Each row has a hidden trait or not; one of two labels after the row says which. A new part has a new trait and new labels.
(in the rows, 128 means zero)
[130 124 176 158 124   1 138 134 181 149 142 121 128 124 132 126 131 123
 146 124 137 140 158 119 131 140 150 127 138 117 113 131 135 129 129 129
 155 139 131  71 134 122 133 123 111  98 130 127 141 139  74 125 112 135
 134 120 101 104 137 116 139 112 130 129 112 154 163 132 133 128 132  93
 140 127 141 144 119 123 126 126  98 127 137 143 125  97 124 122 128 222
 121 129 111 138 152 192 126 134 135 170 156 174 133 133 149 117 122 110
 126 101  99 126 123 133 131 123 119 131 137 128 137 127 114 158 125 126
 132 122] | (72)
[105 140 190 149 114 255 140 139 113 149 107 173 123 138 124 143 125  89
 130 107  97 138 146 118 128 161  92 130 144 117  80 121 123 141 124 135
 157 138 120 129 113 194 119 112 199  95 123  96 136 135  96 121 113 148
 196 121 255 128 190 123 127 107 137 128 106 111 180 112 118 129 122 123
 132 119 143 148  79 127 130 114  13  51 132 119 132 121 133 158 131  84
 118 134 125 142 159 194 118  99 127 210 152 189 122 133 134 112 128 110
  88 112 122 114 140 146 136 130 118 138 165 103 153 129 131 127 124 124
 125 122] | (82)
[122 120 124 149 130 119 137 124 107 159 135 102 123 128 125 124 131 144
 125 146 125 131 150 130 134 128 180 127 133 110 110 130 131 126 130 125
 149 129 128 124 111 134 124 122  90 122 136 108 135 130 109 130 126 135
 132 121 144 111 133 135 114 137 130 130 125 143 111 120 120 124 130 106
  90 139 133 108 177 118 129 126  78 138 136 122 125 157 127 119 122 134
 122 126 132 128 140 206 125 128 134  62 130 139 122 126 112 121 120 118
 102 133 133 131 132 125 118 127  99  99 135 125 136 126 136 130 126 120
 141 113] | (72)
[159 116 185 146 129 255 133 119 135 152 138 110 113 108 125 103 128 156
 132 107 142 132 171 139 132 110 141 132 142 106 130 131 137 135 130 119
 157 133 159  99 111 149 151 138  80 123 121 136 119 255 170 132 133 135
  89 121 206 178  61 131  92  92 124 124 156 153 134 152 137 128 143 120
  53 140 130 117  50 115 128 115  65 173 126 119 127  63 124 175 126 121
 130 132 112 129 113 161 118 116 133  80 113 146 136 123 128 125 122 138
 158 157  61 121 139 139 129 129 105 121 147 135 116 127 116 142 127 127
 140 110] | (72)
[112 124 176 137 128 187 132 129  14 144 120 162 136 119 119 132 124 157
 121 109 129 132 122 130 135 139  56 125 144 138 112 123 124 134 122 130
 151 145 179 187 118 184 147 117 194  93  98  92 134 104  75 124 125 138
 111 122 255 136 160 146  89  78 129 127 139  83 145 123 109 131 125  75
 200 132 129 142  90 119 130 108  60  64 142 117 124 112 140 162 130 114
 121 132 130 126 132 129 123 106 128 169 148 180 107 128 105 116 127  86
 124 142 102 139 141 118 134 131 123  68 147  84 115 127 137 155 125 120
 147 111] | (82)
[164 101 163 143 122 223 134 129 120 143 143 116 113 131 127 117 128 120
 128 122 134 137 165 136 123 128 151 135 130 119 116 128 130 135 130 124
 145 127 128 103 115 150 114 140  52 106 118 130 116 226  35 127 121 133
  99 126 148 173  36 131 106 108 129 124 132 136 118 151 142 126 138  94
  69 134 134 114  81 132 128 122  71 157 112 124 133  76 125 159 128  96
 129 124 113 138 125 149 126 119 133  81 135 143 136 127 123 123 130 125
 153 159  86 126 140 146 137 122 111  58 135 118 130 125 110 172 124 130
 130 120] | (72)
[120 137  93 146 129  22 137 119  76 158 134 142 125 114 125 121 131 168
 131 136 123 133 147 127 137 119 167 125 130  89 111 129 131 129 124 119
 143 124 143  96 108 137 131 120  68 133 141 111 131  97 109 130 132 134
 141 120 170 114 152 134  96 128 126 132 134 127 132 117 133 126 137 127
 108 142 132 104 175 114 129 131  66 129 133 126 122 163 128 108 121 171
 121 130 130 119 139 177 123 129 137 118 125 141 122 126 107 122 121 123
 127  94 125 133 128 123 109 128 111 133 136 136 125 125 136 130 126 123
 143 103] | (72)
[133 109 143 140 131 199 134 124 130 143 135 105 120 127 126 126 130 143
 128 145 129 130 144 135 133 127 181 126 133 108 120 130 131 124 131 126
 144 128 126 150 116 137 127 126 124 123 135 112 128 130 110 129 125 132
 124 125 134  96 129 128 117 130 129 128 125 139 107 116 120 124 128 124
  80 137 131 111 156 123 130 135  99 150 131 125 125 151 132 111 122 133
 127 125 131 132 134 183 124 124 134  83 109 121 124 126 114 122 124 118
  96 143 127 137 131 124 118 126 115 103 132 122 133 127 136 122 125 125
 136 115] | (72)
[117 113  67 122 136   1 122 136 170  85 106 125 147 144 134 136 127 113
 128 107 143 126 125 127 119 137  85 132 135 122 158 127 130 135 126 140
  94 138 145  49 148 127 147 132 154  90 131 140 130 151  24 129 117 113
  85 139  96 105 168 113 161 110 128 128 120 150 139 130 137 132 124 128
 129 111 126 148 125 144 128 126 180 119 114 151 135  79 130 109 141 140
 134 125 136 136 125  80 135 134 115 201 131 146 135 137 164 139 139  98
 140  99 112 143 129 147 143 126 161 144 112 111 122 129 107 135 121 135
 101 155] | (72)
[152 130 252 173 107 115 145 133 212 188 166  57 110 131 123 137 135 106
 129 125 126 155 133 108 133 153 225 120 111 134  77 132 135 130 135 125
 193 125  94 137 121 121 113 122  56 130 110 120 149 160  68 114 123 147
 168 109 107 135 105 142 104 148 134 130  90 115 140 122 107 123 137 158
 178 130 143  97 221 119 126 148   2 119 166 106 122 169 126 151 120 173
 115 136 103 136 164 195 121 121 143  82 147 177 127 130 156 104 113 130
 132 104 113 124 122 117 132 119  85 116 153 148 186 123 117 174 127 118
 159 116] | (82)
[142 153 178 160 125 178 147 124 142 190 169 123 115 111 123 114 132 159
 142 131 131 140 163 124 141 121 185 125 131 126  96 131 135 121 126 117
 157 128 109 128 118 107 150 118  92 143 127 117 133  99 200 131 130 142
 128 113 188  98 114 122  90 129 126 126 122 113 140 113 138 123 135 124
 153 147 139 119 100 109 127 125  62 145 140 121 117 139 126 169 122 213
 119 131 115 123 139 220 123 127 137 124 160 153 120 124 131 109 113 127
 122 114 122 115 122 108 130 124  91  75 143 134 127 126 129 151 128 115
 136  96] | (72)
[130 134  68 163 134   1 142 132 181 180 182 103 120 126 130 127 129 134
 131  95 140 144 185 109 130 147 144 127 139 124 108 133 137 137 134 126
 160 155 130  37 135 126 160 118  66 107 129 122 141 115   1 129 119 139
 125 113 165  73 135 100 142  96 128 128 109 138 131 114 136 127 132 111
 133 128 144 140 144 121 125 137 111 123 139 136 124 103 119 135 132 223
 117 121 129 137 157 229 123 138 138 110 145 186 129 129 149 114 120 101
 140  94  95 121 123 135 129 114 116 191 135 131 141 125 115 150 126 123
 124 112] | (72)
[140 129 235 151 115  46 145 129 215 181 147  67 112 111 121 128 130 145
 161 133 125 147 144 115 147 134 212 122 114 125 105 133 135 130 127 119
 189 121  96 117 119 108 104 129  69 134 119 110 148 170  61 121 133 144
 204 112 229 130 112 138  94 194 128 128 103 116 168 112 124 121 134 165
  77 131 137 103 137 109 125 158   9 131 169 117 118 121 132 123 124 212
 127 131 114 126 145 203 118 123 142  92 161 144 132 129 130 112 114 138
 138 119  96 131 132 100 123 121 108 126 147 157 148 126 127 125 128 119
 158 103] | (82)
